[[105 131 136 128 121  92 124 158 140 119 134 124 134 135]
 [120 121 133 121 153 122 119 123 147 124 136 139 137 136]
 [150  90  95 108 105 142 127 144 121 144 123  98 163 146]
 [135 130 113 124 137 117 133 156 119 134 115 140 134 138]
 [192 133  68 102 201 184 200 134 124 157 101 126 116 168]
 [138 126 118 119 115 127 135 143 149 127 117 113 128 128]
 [118 125 145 126 105 119 127 102 144 132 139 129 154 135]] ans = 146

[[113 138  60 192  95 131 113 196 125 124  98 194  91 152 167]
 [ 93 180  75 114 160 147 131 115 131  93 159 187 104 106 106]
 [155  67 141 137  62 138 114 141 116 161  48  61 160  50 109]
 [147 115 173 106 140 107 127  82 140 152 118  85 155 119 103]
 [ 98 147 151 120 165  97 155 119 149 169 119 100 163 113 118]
 [136 126 156 136 127 119 126 104 137 131 145 119 131 137 116]
 [134 111  81 116 109 148 120 168 100 126  81 133 150 104 149]] ans = 109

[[153 145 141  95 109 127 120  58]
 [160 146 141 101 108 130 115  46]
 [158 146 141  98 108 129 117  50]
 [144 143 139  96 112 126 124  75]
 [155 146 141  97 108 128 118  54]
 [146 143 140  96 111 126 123  71]
 [148 144 140  95 110 126 122  67]
 [165 145 141 107 109 133 111  40]
 [163 146 141 104 109 132 113  43]
 [150 145 141  95 109 127 121  62]] ans = 50

[[157 131 203  84 131 122 147 150 149 148 175 132 152  99 174]
 [121 114 146 126 119 128  98  97 112 140 133 110  97 156 137]
 [137 157 180 145 137 161 131 140 107 153 149  94 139 105 180]
 [116 128  42 143  95 123  93 102 129 125  79 130  91  83 141]
 [131  94 115 130 141  94 180 160 157  73 163 170 174 174  57]
 [147  96  74  92 119  83 125 135 150 133  97 146 128  72 166]
 [ 99 170 133 141 108 166  63  78  98 135  83  78  58 125 120]
 [120  85 123 102  95  91 121 109 170  63 175 189  95 190  38]] ans = 180

[[181 137 106 121  37 166  68 156 164]
 [142 147 146  79 155 128 128 122  82]
 [ 77  98 156 152 189  99 203 128 104]
 [145 126 160  86 132 136 152 153  81]
 [148 115 145 114  94 144 140 164 117]
 [ 83 125 143 134 210  94 174  96  99]
 [ 80 123 148 131 219  92 181  96  92]] ans = 104

[[111 103  86  57 134 111 182  55]
 [ 75 165 104  57 160 127 163 125]
 [185 179 167 107 143 133  74 187]
 [184 192  74 143 196  62 114 187]
 [149 134 198 189 177 142 109 165]
 [166  82 161 176 163 194 142  98]] ans = 187

[[ 77 152 161 152 114 145  66 131  92 167]
 [144 163 129 150  99 137 144 145  88 146]
 [134 199  76 169 135  94 144 144 126 147]
 [118  75  69 137 113 138 170 134 142 132]
 [ 50 115 125 111  94  75 143 157 100 117]
 [114 204  82 121  53  77  95 110 146 167]
 [170 111  70 100 128 112 118 184 152 172]
 [104 146  98  81 116 101  93 108  86 139]
 [137 114 201 125  45 111 118 172 170 135]
 [177 169 187  98 141 117 107 163 121 149]
 [116 187 127 209 147 114 119 126 190 107]] ans = 147
---
[152 100 157 135]
[140 197 112 96]
[140 169 124 110] yields 100

[90 137 106 178 131 166 96]
[99 82 145 196 77 199 108]
[154 145 141 99 148 98 147] yields 137

[150 76 101 169 96 179]
[156 119 182 157 197 151]
[85 189 118 65 114 60] yields 76

[159 149 109 103 121]
[124 108 198 46 202]
[171 92 135 140 123] yields 149

[108 95 62 71 70 49]
[95 134 43 71 113 49]
[95 144 33 93 102 121] yields 95

[129 124 124 134 128 129]
[132 94 130 140 57 133]
[117 124 136 130 133 120] yields 124

[211 68 59 122]
[215 58 191 55]
[197 75 52 107] yields 68
---
[[108 155 209 130 144  70  73]
 [ 76 191 225 126 135  46  82]] >> 225, 209

[ 67  69  70 192 197 111 180] >> 197, 192

[ 49  97  53 158] >> 158, 97

[[126 149 159 100 120 130 130]
 [130 118 139 204 143 135 127]] >> 204, 159

[158  43 172 109 153 144 101] >> 172, 158

[[111 144 153  37]
 [157 123 132 183]
 [156 207  44 114]] >> 207, 183
---
[123, 176, 38, 90, 98, 219, 119] | 38
[109, 57, 100, 96, 189, 123, 133] | 100
[194, 124, 44, 141, 159, 185, 91] | 44
[145, 65, 109, 178, 87, 193, 52] | 109
[102, 78, 141, 125, 205, 195, 76] | 141
[50, 62, 167, 102, 151, 96, 116] | 167
---
Q: [[39, 225, 153, 202], [62, 141, 134, 135]]
A: 62
Q: [[76, 81, 202, 153, 140], [170, 174, 60, 129, 170]]
A: 174
Q: [126, 131, 157, 60, 138, 151, 132]
A: 60
Q: [[126, 133, 208, 176, 121, 189, 96], [146, 149, 123, 57, 114, 95, 121]]
A: 57
Q: [[171, 126, 134, 102], [41, 127, 123, 156]]
A: 41
Q: [188, 155, 105, 44]
A: 188
Q: [[95, 143, 51, 170, 96, 199], [142, 92, 193, 177, 138, 145], [118, 206, 77, 129, 81, 140]]
A: 77
Q: [82, 191, 90, 70, 170, 38]
A: 90
---
[[132, 86, 153, 212, 143, 175, 168],
 [100, 152, 106, 148, 152, 106, 105]] => 212, 86

[139, 162, 49, 158, 65] => 162, 49

[[118, 66, 116, 85, 181],
 [127, 156, 203, 44, 140]] => 203, 44

[126, 129, 105, 59] => 129, 59

[[205, 68, 190, 196, 131, 58, 123],
 [180, 188, 157, 190, 150, 133, 72],
 [153, 94, 172, 135, 77, 182, 133]] => 205, 58

[57, 164, 134, 141, 111] => 164, 57
---
[[ 44 157  76 114  97]
 [149 109 125 112  78]
 [ 79 112 145 108 175]] Answer: 149

[[ 68 204 168  71]
 [ 87 171 144  85]] Answer: 68

[[205 196 197  70  88 141]
 [138 171 170  77 121 117]
 [ 83 118 141 117 163  70]] Answer: 138

[[111  80 141 123 221  92 112]
 [158 174  54 175  92 170 157]] Answer: 111

[[196 138  94 170]
 [103 128 104 132]
 [170 115  74 138]] Answer: 103

[[111 153  60 121  90 130  79]
 [132  81 126 106 120 102  58]
 [117  68 114 102 131 114 200]] Answer: 132

[[141 156 123 148 154 129]
 [165 113 123 115  84 126]
 [ 70 123 140 106 213  93]] Answer: 165
---
193,127,98,153,92
94,123,166,127,146
147,105,59,161,112
--> 193, 166

160,157,90,58,147
200,142,142,125,73
153,128,126,57,182
--> 200, 182

78,95,132,84,219,203 --> 219, 203

148,132,99,31,131,77,180 --> 180, 148

48,83,56,167 --> 167, 83

127,97,139,122,136,130
128,136,124,36,144,92
131,122,114,206,123,135
--> 206, 144

134,81,183,86,36,116
154,115,224,133,108,72
144,106,189,117,99,103
--> 224, 189
---
[214 135 216 198 111 82 184] yields 214
[215 54 208 115 83 134 130] yields 215
[150 56 178 173 185] yields 150
[143 72 224 192] yields 143
[130 83 199 104 134 96 163] yields 130
[84 131 45 123 113] yields 84
---
[109 95 139 194 153]
[157 165 108 140 160]
[53 39 160 204 129] | 160

[104 140 67 190 210 129] | 67

[198 222 46 120 217 83] | 46

[56 97 165 83 108 64] | 165

[34 211 43 125] | 43

[176 116 62 199 70] | 62

[160 143 33 195 101 156 129] | 33

[44 145 118 135 47 120] | 118

[71 160 82 139 145 123 123]
[49 105 110 118 130 133 134] | 110

[100 172 175 137 75 106]
[175 123 145 126 121 116]
[194 110 209 121 79 81] | 209
---
(182, 201, 113, 188, 141)
201
(109, 106, 104, 198, 176, 99, 71)
106
(177, 173, 67, 181, 171, 194, 212)
173
(35, 207, 158, 149, 179, 167, 152)
207
(196, 99, 210, 178, 225)
99
(63, 79, 50, 114, 159)
79
(115, 112, 211, 100, 130, 159)
112
---
[123 143 85 131 98 102 161]
[115 133 53 129 124 112 174]
[131 135 44 148 125 87 174] yields 102

[143 118 148 105 91 116]
[134 110 97 145 104 118]
[119 40 174 72 131 140] yields 91

[127 139 66 202 124]
[181 48 187 89 156]
[111 215 53 60 124] yields 202

[130 165 93 126 124 145 131]
[125 109 105 96 111 155 130]
[130 117 141 220 128 121 126] yields 145

[186 126 115 181 164]
[65 149 119 88 136]
[64 88 118 102 48] yields 181

[121 73 71 115 31]
[121 73 89 115 118]
[121 73 71 115 31] yields 115

[131 103 153 139 91 158 149]
[152 118 172 123 103 116 167]
[113 176 159 50 122 215 113] yields 158

[133 180 161 172]
[161 100 172 44]
[155 83 179 62] yields 161

[175 88 86 85 129 79]
[103 126 60 147 119 144]
[129 125 118 138 133 180] yields 129
---
[[183, 139, 220, 128, 145], [148, 132, 128, 148, 155], [217, 141, 147, 155, 161]] gives 183
[[61, 60, 45, 86, 147], [72, 60, 41, 55, 73], [104, 158, 85, 157, 105]] gives 61
[[137, 88, 99, 126, 177], [184, 49, 76, 105, 92], [121, 91, 138, 59, 165]] gives 137
[[130, 130, 121, 135, 135], [130, 147, 119, 124, 169], [136, 138, 128, 102, 36]] gives 130
[[131, 92, 110, 176], [184, 166, 100, 49], [115, 158, 85, 166]] gives 131
[[177, 175, 147, 79, 137, 51, 129], [92, 105, 99, 122, 113, 157, 96], [113, 117, 90, 111, 123, 142, 74]] gives 177
[[128, 127, 165, 199, 200], [127, 128, 128, 200, 200], [129, 127, 169, 201, 200]] gives 128
[[101, 139, 161, 130, 201], [159, 128, 163, 126, 100], [104, 138, 161, 128, 195]] gives 101
